Below are the code and all the weights of a small trained network. Each question names an input and a class and asks about switching units off, where a switched-off unit gives its printed mean instead of its output.

import numpy as np


def w(rows, s, z=0):
    codes = np.array(rows[::2]) - 128.0
    scale = np.full(codes.shape[1], s)
    scale[-1] = z or s
    return codes * scale


def f(y):
    return y / 2 * (1 + np.tanh(0.7978845608 * (y + 0.044715 * y**3)))


def log_softmax(a):
    a = a - a.max(-1, keepdims=True)
    return a - np.log(np.exp(a).sum(-1, keepdims=True))


def net(x, mask):
    res = np.array(x, float).reshape(1, 7) / 4 @ E
    y = f(res @ A[0][:, :-1].T + A[0][:, -1])
    res = res + np.where(mask, y, B[0][:, -1]) @ B[0][:, :-1]
    return log_softmax(res[-1] @ U[:, :-1].T + U[:, -1])


A, B = {}, {}
E = w([
[136,119,112],'x0',
[37,11,177],'x1',
[135,118,107],'x2',
[3,180,106],'x3',
[222,119,229],'x4',
[123,134,139],'x5',
[130,123,117],'x6',
],0.011)
A[0] = w([
[176,186,175,132],'n1',
[142,251,95,12],'n2',
[162,46,82,228],'n3',
[185,99,133,175],'n4',
[182,195,57,247],'n5',
[179,151,118,219],'n6',
[177,193,131,212],'n7',
[118,123,217,108],'n8',
[52,51,149,131],'n9',
[119,189,88,254],'n10',
[179,142,147,60],'n11',
[49,47,144,181],'n12',
],0.014,0.0052)
B[0] = w([
[171,162,106,194],'n1',
[93,111,69,209],'n2',
[103,101,200,184],'n3',
[167,137,154,184],'n4',
[116,211,155,241],'n5',
[164,239,147,192],'n6',
[87,233,77,211],'n7',
[139,52,151,173],'n8',
[254,115,62,234],'n9',
[79,223,135,212],'n10',
[196,130,103,163],'n11',
[191,108,40,249],'n12',
],0.0094,0.014)
U = w([
[74,210,182,206],'0',
[189,175,83,78],'1',
[151,61,134,254],'2',
[173,50,207,39],'3',
[6,175,102,40],'4',
],0.012,0.0098)

Each question gives the input, the list of numbers given to net, and the class t.
The units are the neurons (one row each of A and B). Each row of codes is followed by its name. A weight is (code - 128) times the scale printed after its matrix; where a second scale follows, it is the last column's (A, B and U).
mask holds one flag per neuron, in row order. A switched-off neuron (its flag False) gives its mean, the last column of its row in B, instead of its output. The means were averaged over made-up inputs and are rounded, as every weight is.
A unit's drop is (log p(t) with every unit on - log p(t) with that unit switched off) / (log p(t) with every unit on - log p(t) with every unit switched off).
The circuit of an input: a set's keep is (log p(t) with only the set's units on - log p(t) with every unit switched off) / (log p(t) with every unit on - log p(t) with every unit switched off). Starting from all 12 units, units are removed one at a time, each time the one whose removal leaves the highest keep (on an exact tie, the one counted first), for as long as the keep stays at least 0.8.
units of the circuit, in order: the units of the circuit, biggest drop first
unit that matters most: the unit with the biggest drop
k most important neurons: the k neurons with the biggest drops, biggest first
drop of u: that unit's drop, to one decimal
input [-1,5,7,1,-7,6,-5], class 1: unit that matters most	n9
input [-5,1,8,7,6,6,5], class 2: units of the circuit, in order	[n5; n7; n6]
input [0,6,-2,-7,1,-8,-8], class 3: units of the circuit, in order	[n3; n7]
input [8,5,4,8,3,3,7], class 2: units of the circuit, in order	[n7; n5]
input [5,-3,-7,7,0,-8,-4], class 4: units of the circuit, in order	[n2; n9]
input [-5,8,3,-2,3,7,-7], class 3: 3 most important neurons	[n8; n7; n2]
input [-3,6,2,1,-6,-7,-7], class 1: 2 most important neurons	[n9; n12]
input [3,-3,-8,1,6,1,0], class 0: 3 most important neurons	[n9; n12; n7]
input [-5,-2,4,-5,-4,6,-7], class 0: 2 most important neurons	[n9; n12]
input [0,0,0,2,-4,3,-5], class 4: 2 most important neurons	[n9; n6]
input [4,-2,5,-6,-4,2,-2], class 0: drop of n9	0.1
input [-3,8,-4,-7,1,-2,4], class 3: drop of n8	0.1
input [-4,-8,-5,5,-1,-8,3], class 4: drop of n1	0.0
input [-6,8,-2,8,4,5,0], class 2: unit that matters most	n8
